[ -4  26 -16 -29   9  15  29   4 -44  -6  16 -62   0  24  27  41 -13  16
  15  56 -11  14  12 -20   7 -12  18  34 -30  -2   9  12 -19  -8]	Ral
[ -5  27 -19  -2  -3   1  13  26  -5  11 -33 -21 -14  29   6  -5   7  14
   3 -36   4 -21 -30 -13 -25   9  34   5 -36 -36  -9  27 -20  -4]	lomet
[  6  17   5  -7  19  -9   5  -4 -56  -2 -19 -21   6  22  36  34   0  25
   2   5 -11 -11 -10 -22  16 -33  31 -32 -31   2  13  26 -17  -7]	Zutop
[ 13  -2  62  54  43 -26   5  -1  32 -22  -4  34  51  64 -19  11  49  39
 -43 -34   6   4  -5  -7 -47 -24  46   1 -22  -8 -10  10 -20  29]	Gize
[ 44  -5 -31 -78  12  61 -39  22  49 -60 -15 -15  -2  21  17  20   2 -14
 -57 -48  29   1  48 -46 -35  57  40  16  -5 -14 -20   6  41 -41]	faf
[-37  12 -23 -10 -24  -4   6  15 -19  36  -3 -46  -6  19  16  32   7   5
  29  31 -34 -11  -4 -26 -10  10  24  15 -36   1   5   5 -21 -18]	zup
[  2  18  -8 -29   4  -1   0  17 -37   9 -24 -35 -59  16  39   0 -21  24
  24   3 -35  -1  11 -22 -13  -8  41   6 -46   1 -12  28 -17 -13]	Zutop
[ 27  16 -13  37  51 -34   8 -28  18 -35 -11 -12  66  -9  25  38  34  -4
 -34 -26  11  -8 -57   4  24 -14  25  -4  13   7  -4 -10  -8 -19]	gup
[ 13 -28 -15 -12  -6 -28  10  22  -9 -16   2  18   3  -7  -2  53  22 -17
 -23  -1   8 -38  37 -36 -10 -18  25 -24  33 -27  34 -30  -9  -2]	kudut
[-20  23 -26 -23 -23  15  21  -7 -59   3  -4 -53 -16  35   3  59 -37  40
  36   7  -9  -5   7 -31 -20  -2  41   6 -46   1  14  33 -12 -19]	Zutop
[-25  19 -44  26   9 -17  42 -13  17 -35  27 -15  37  -8 -25  28  23  20
   6 -36 -24  -2 -49  -2 -47  13  38 -29 -43  -9  -4 -18 -27 -32]	Zutop
[ 34  37 -13 -84 -15  37 -20  55  -5 -12  -3  -2 -37 -16  12 -13 -12 -41
 -15   7  -7  21  27  -8  -2  21   9   8  13  -9 -19 -21  23  17]	Ral
[ 17 -10  22  15  -8   6  12 -26   8 -18   7   3   7 -42  10   5   1 -12
  22  17  37  -1  36   8  45  -8 -31  -5  46 -26  13   3 -25 -12]	kudut
[ -8  32   4 -27  -8  -5  28  15 -54  10  -8 -45 -11  14  24  15 -17  41
  25  25 -30  23  24 -14 -32 -40  14  -1 -33 -10  -2  45  -5  -1]	zup
[ 34  -7  11  24   9  -6  11 -58 -10 -36   8 -15  24   6 -12  71  21  26
  47 -41   9  -2  14  19 -44  22  19  57  13 -24 -17  15   0 -21]	kizi
[ 51   0 -71 -22 -10 -21  23   9   7 -66  32 -26  -6  18 -49  84   7  23
  -2  24  24  13  27 -43  28  26  38   3  -9 -19 -12 -36 -30 -24]	zup
[-15 -35   0  24   9  -5  31  13  12  -1  13  20  21  -3  16  -9  24  -3
  23  46  16 -10  28 -44  11 -29  16  -1  -1 -33  13  -5 -12  21]	kudut
[ -6 -35   5  28 -15  -4  22   2 -10 -14 -18   7  20   0 -23  12   2  -2
  -8  44  38 -24  37 -34   6  -9  -7  15  19 -50  49   3  -2   2]	vad
[ 33  -4  45  12   5 -10  36 -41  35   2  22  46   5 -37  19 -18  11  13
  12 -34  18 -11  56  -5  -4 -24 -27 -41  67 -41  15  17  13  36]	kizi
[ 18  47   1 -32  10 -15  68  14 -18 -15  10  -6 -24 -33  27  26 -22   2
 -35 -35   1  22   2  21  16 -59 -19 -41   4  13  11  -3 -63 -20]	lomet
[ 46  21 -18 -38  -8   3  31  47   5   4  -8 -15 -50  -8  -2 -33  14  18
   8 -12  30 -21  -9 -19 -35  42 114  46  -4 -26 -26  21  52  23]	zup
[ -2 -20  24  38   3  -2  43 -22   9  -9  -1  13  35   0   4  14  16   9
  -1  26  24 -17  25 -16  -4 -13  -9   7  18 -51  33  33  -1   4]	vad
[-16  44 -30 -34  -1  -9  24  -3 -75  19  -5 -56 -17   3  16  28 -24   2
  24  23 -50  12 -31   1 -28  -8  25  26 -61   8  -4  10   7  17]	Zutop
[  4 -23 -11 -70 -22  43 -21  56  26 -12  11   0  18  -7  16  31   2 -47
 -54  24  -3  16  55 -40 -15  54   8   6  -5   0  16 -19  27 -27]	faf
[ 22  -9 -14   7  19 -36 -38 -26  -2  10 -22  -4  20  36 -26  40  36 -19
 -45  13   0 -35 -35  21   4  38  10  28  25  -7  10 -16  20   1]	fuv
[ 32  35  21 -14  44 -10  30 -48 -44  -5 -17  -1 -26  14  -7  -3 -32  24
 -40 -26   8  19   3  -7  17 -81 -45 -41 -17  21  14  14 -20  47]	faf
[ 36 -36  10  16   8 -22  16  -9   8 -16   4  35 -22  -5  11  -2   5  17
  18  27  21  -6  66 -18  19 -57 -27 -23  44 -36  -4  35  -9   9]	zup
[ 30  15  20 -59 -22   6 -41  30 -16 -26 -26 -13 -16   5 -19 -32 -11   4
  -7  -6  23  -7   6   7 -19  25  41  42  23  -9  -4 -33   9  -4]	Gize
[ -2  14   4   4   0   5   0  -1  -5   6   3 -18   7   9  24  23  -1  -9
   9   8 -52  13  26 -19 -40 -22 -10 -12 -23 -18   5  27 -10  -4]	gup
[-35  -4  16   8 -26  14  10  73 -49  25  -7 -43 -20  14  32  -1 -11  18
  36  81 -41   1  21 -46 -24  -9  65  26 -65 -12  25  30 -27  -7]	kudut
[ 33  36  -1 -50  30  -8  43 -32  18 -17 -20  19  25  13  -6  40  33  24
   9 -36  51  30   5 -23  33 -11  20  -2  19   3 -16 -39 -18  22]	faf
[-31  53  -9 -17  -4  -9  35  10 -19  19  -6 -35   9   5  28  18 -17  37
  18   2 -29  10 -25  -4 -32 -22  29  -7 -31 -12  -3  37 -14   6]	zag
[ -8  17  43 -14 -20  -8 -28  48 -64  12 -43 -20  -8  30  16   1 -34  26
  17  51 -49   5   9 -12 -34 -36  12  37 -12 -12  14  43 -26  -5]	kizi
[ 11  12 -47 -42   6  21  12 -12  20 -32  25 -22  -8 -40   1  -7 -24 -20
   0  12   9  35 -24   2  50  39   3   7 -16  37 -22 -45   4 -26]	Zutop
[ 16 -10 -11  -6  13  17  65   5  26  -3  -1   1  33  12   7   4  38   9
   1  47  57 -12  23 -53  23   4  20 -12   3 -79  20  44   1   5]	kudut
[-11 -45   4  45 -11 -15   1   3  27  -8  -5  15  14  -9  -9   8  16 -16
 -18  11  42 -38  29   0   0   9   0  19  35 -42  24  -3 -21 -25]	fuv
[ 24 -11  17  16  10   0  -6 -11   8 -37  11  17  52 -14  15  11  20  13
  15  34  23   8  32  -9  24 -23 -14 -33  21 -50   2  20  -6  -1]	zag
[ 21  45 -29 -20  18  23 -12 -32  21 -27   4   0  -1  44 -34  34   1   2
 -53 -41   7   6 -24 -25  43  -2  -4 -68 -29  27   1 -45 -46  -8]	fuv
[-23   1   1  54  23 -15   6 -30  70 -21   2   2  74  31   9  24  74  39
  31 -59 -13  -2 -13   4 -67  33  36  -5 -15 -36 -30   9  -1 -13]	Gize
[  8  -6  -6 -29 -40  26 -23  21  38 -18  38 -25  32 -11 -23  -2 -14 -53
 -33  73   3  13  48 -19 -20  57 -15  70  14 -45  -5  -3  38   7]	zup
[ 15  -8 -71 -57   4   3  15  -6  -8 -21  19 -24   4 -16 -50  48  -9 -35
 -43  28  -5  17 -21 -34  19  31  -1  12 -25  43  27 -91  10 -10]	faf
[-41 -16 -20 -14 -40 -12  12  10  -9 -23   0  -8  42  -5 -16  76 -22 -13
   0 -52  22  18  26  -6 -35  38  -1  35 -14 -17 -18 -25  -1 -18]	Zutop
[ -4 -15 -51   8  -6 -26  16  -3 -23  -6  10 -44  12 -58  -2  -2 -14 -38
 -35  27  57 -19  -9  19  67  33 -49   1  38 -20  34 -34  18   1]	Ral
[-18  -4   2 -16  -9  17 -18  39 -36   6 -26 -10   8  -5  27   5  15   9
  33  -4  -3  -6  -9  10 -35   1  41   0 -21  -6  -5  23   7 -31]	zag
[ -7   3 -35 -35  13  19  43  34 -48 -10 -12 -42 -13  -5  28  10   6  -7
   1  -2  12  13   4 -16  -6 -23  16   6 -64  -6   5  -9 -28 -32]	lomet
[ -5 -42  29  32  19 -11  34  36  35  12 -39  35  13 -28  28 -43  27 -14
 -26  17  19  -9  40 -41 -11 -44   0  -7   1 -43  25   9   8  18]	Gize
[  9  44 -17   9  12   3 -45   0  -4 -20   9 -32  14  37  10   1  12   3
 -15  20 -18  -5 -13   0  15  18   6 -33 -13 -18  -8  21 -11  21]	kudut
[  6 -25  10  29   7  -9  37  26   2  -1 -22  13  -6 -13   2 -33  21  -3
 -22  54  19 -46  11 -46   6 -25  31  -3   8 -52  57   7  -9   7]	vad
[ 40  18 -33 -30  40  -2  -1 -33   6 -56   9 -53   8  25   2 -21  25  19
 -16  15   4 -33 -23 -50   4 -11  38  19 -33 -47 -15 -16 -26 -21]	zup
[ 33 -12   0 -50   1  67  28 -24  44 -40  16 -20  33 -40  14   6 -30 -33
 -50 -26  20  -4   5 -49 -11  40   1  41 -11 -25   6   2  38 -39]	kizi
[ -9 -56  24  48   3  -1  19  20   5   2  11   2  27   1   4 -11  12  10
   6  89  31  -2  73 -37  11 -20 -11   9  24 -42  45  23  11  10]	Ral
[-11 -31   1  38 -10  -3  19  22  41   1  -7   7  38  23   9  10  14   7
  -9   7  32 -17  34 -32 -16  17   4  12   3 -69  10  45   2  -2]	lomet
[-29   8 -11 -13  -3  -7   4  26 -53   9 -42 -26  32  25  21  18 -15   6
  -1  23 -27  -7 -31 -43 -11 -29   6   4 -48 -33   5  28  -3  10]	kudut
[  5  48  11 -14  -5  10  14  -4  31   1   9 -16 -15 -20   2 -11   4   1
 -14 -83 -12   2 -11  -8 -26  41  32 -11 -21   7  -9 -36 -18   5]	kizi
[ 13 -34  -8  11   7 -11  39  24  14 -14  -9  29  18 -37   3   1  24 -31
 -19  29  29 -20  27 -47  17 -30   4 -14  16 -51  28 -16  -4  13]	kudut
[ 11 -14 -45  -7  28 -47   0 -37 -38 -25 -24 -26  15  24 -28  48   5  17
  -2  16  57  18 -13  14  75  12 -26  10   8  15  -5 -31 -20 -17]	Zutop
[-39  37  23 -27 -23 -22   8  36 -46  42 -37 -14 -18  25  41  25 -18  19
  20  24 -72   7   4  -3 -42 -23  16  19 -11   1  12  28 -10  14]	vad
[ -7  42 -27 -43   6  12  10  15 -26   0 -32 -45  -7  28  18  15 -28  17
 -18   0 -46  12 -28 -51 -19  -8  10  -5 -77 -14  -3  22 -19   0]	faf
[ 46  14 -15 -56   5  -4  33 -25 -28 -31   3 -11 -25  -8 -22  53 -15  11
 -11 -52 -10  28  -2  -4 -11 -14  -4   0 -23  17 -29 -17  -7 -22]	zup
[ -1 -24  40 -47 -11  21  18   2  14  16 -33   9  10 -60  10 -39 -36 -17
 -21 -31   3   5 -16   3 -26  -4  -1  47  31  30  20 -21  49 -39]	lomet
[ 14  49  29  -7 -31  46  25 -11 105 -30  45  14  50 -34   9  28 -28 -23
 -14 -30 -15  37   5  -6 -35  64  14  53  11 -24 -41  24   9  11]	faf
[  9  46  31 -61 -27  -9 -10  20  44  -3   5 -21 -24 -68  22   6 -45 -37
 -31   2 -30  38  43  21 -20  20   0  68  44  15 -14 -41  -7  -5]	zag
[ 57  -7  26 -32   2   7 -23   2  13 -57   0   6  -4 -10  -2  -4 -53 -16
 -81   0  -6   4  37 -33  -6 -12  -5  29   5 -33  -6  -7  12   2]	fuv
[ 30 -24  15  59  20 -10  43 -25  26 -25  30  13  23 -31  11  19  23  11
  -3   7  35 -14  49 -14  15 -20  -6 -29  40 -41  28  17   6  12]	Ral
[ 11  17 -31 -29 -26  25 -13 -35  16 -23  12 -67 -31   6 -41   6 -37 -15
 -21 -32  48 -35  26 -26 -14  44  18  46  16 -13  25 -37 -15 -29]	gup
[ 12  27 -18  53  11  -4  22 -66  10 -41 -13 -84  28  10 -70  30 -22  38
  10  32  64  21  -4 -16  13  37  26 101 -20  -8  19 -17 -17   3]	faf
[ 69   9 -52 -25  39 -11 -23 -29 -13 -45   6 -14 -48  14 -23  49  18  -5
 -12   6 -17 -16   7  16  -1 -10  -3 -11  38  13   3 -20  -1 -19]	Ral
[-23  50   4 -50 -21  20  -4  38  34  -6  30  -5 -18 -58  52 -48   4 -49
   4  -2 -14  21  50  26 -28   7  17  19  25  -8 -22 -52 -12  15]	fuv
[ -2  61  39 -29 -10   5  32   2  -7 -37   3  -5  21  -4  42  48 -45  34
   0 -16 -25  73  17  -2  33 -28 -14 -10 -13  24 -23   2 -50  -3]	vad
[ -8 -35  10  14   5 -29 -22  -9  -1   2  -8  -8  29  28  -4  87  37 -22
 -15 -21 -40   4  -8  12 -34  26  -8  54 -28  10 -30  -9 -24 -46]	zup
[ 16 -28  33  44   1   4   3   5  22  -3  16  10  24  -6   2 -48  29  -7
   2  28  31 -33  15 -24   2   4  23  -4  13 -55  25  17 -10   0]	gup
[ 27  38  23 -55   5  12  12  -7 -38 -22  29 -18 -19  38   4  40 -29  24
 -27  26 -19  48 103  -9 -35 -64 -26 -29  -1  12  20  14  -1  39]	Gize
[ -2  26 -35 -20   9 -10 -18 -19  25   3 -33 -16  -7  42 -11  26  35  12
   7 -19   5 -14  11  12 -35  26 -13  -5  30 -32  -2  27 -13 -16]	faf
[ 19 -69  -1  23  26  -4  40  17  17   6  -8  30 -11   1  -2 -40   4   7
 -11  69  47 -30  41 -45   4 -38   5  20  42 -45  34  37  46  25]	Ral
[-17  29   6 -37 -12   8  -8  -2 -36  30  -3 -22  -1 -14  21  25   1 -13
  15  -4 -17  -7  -4  18 -24  -6  15   2   1  16  13  -9   8   2]	zag
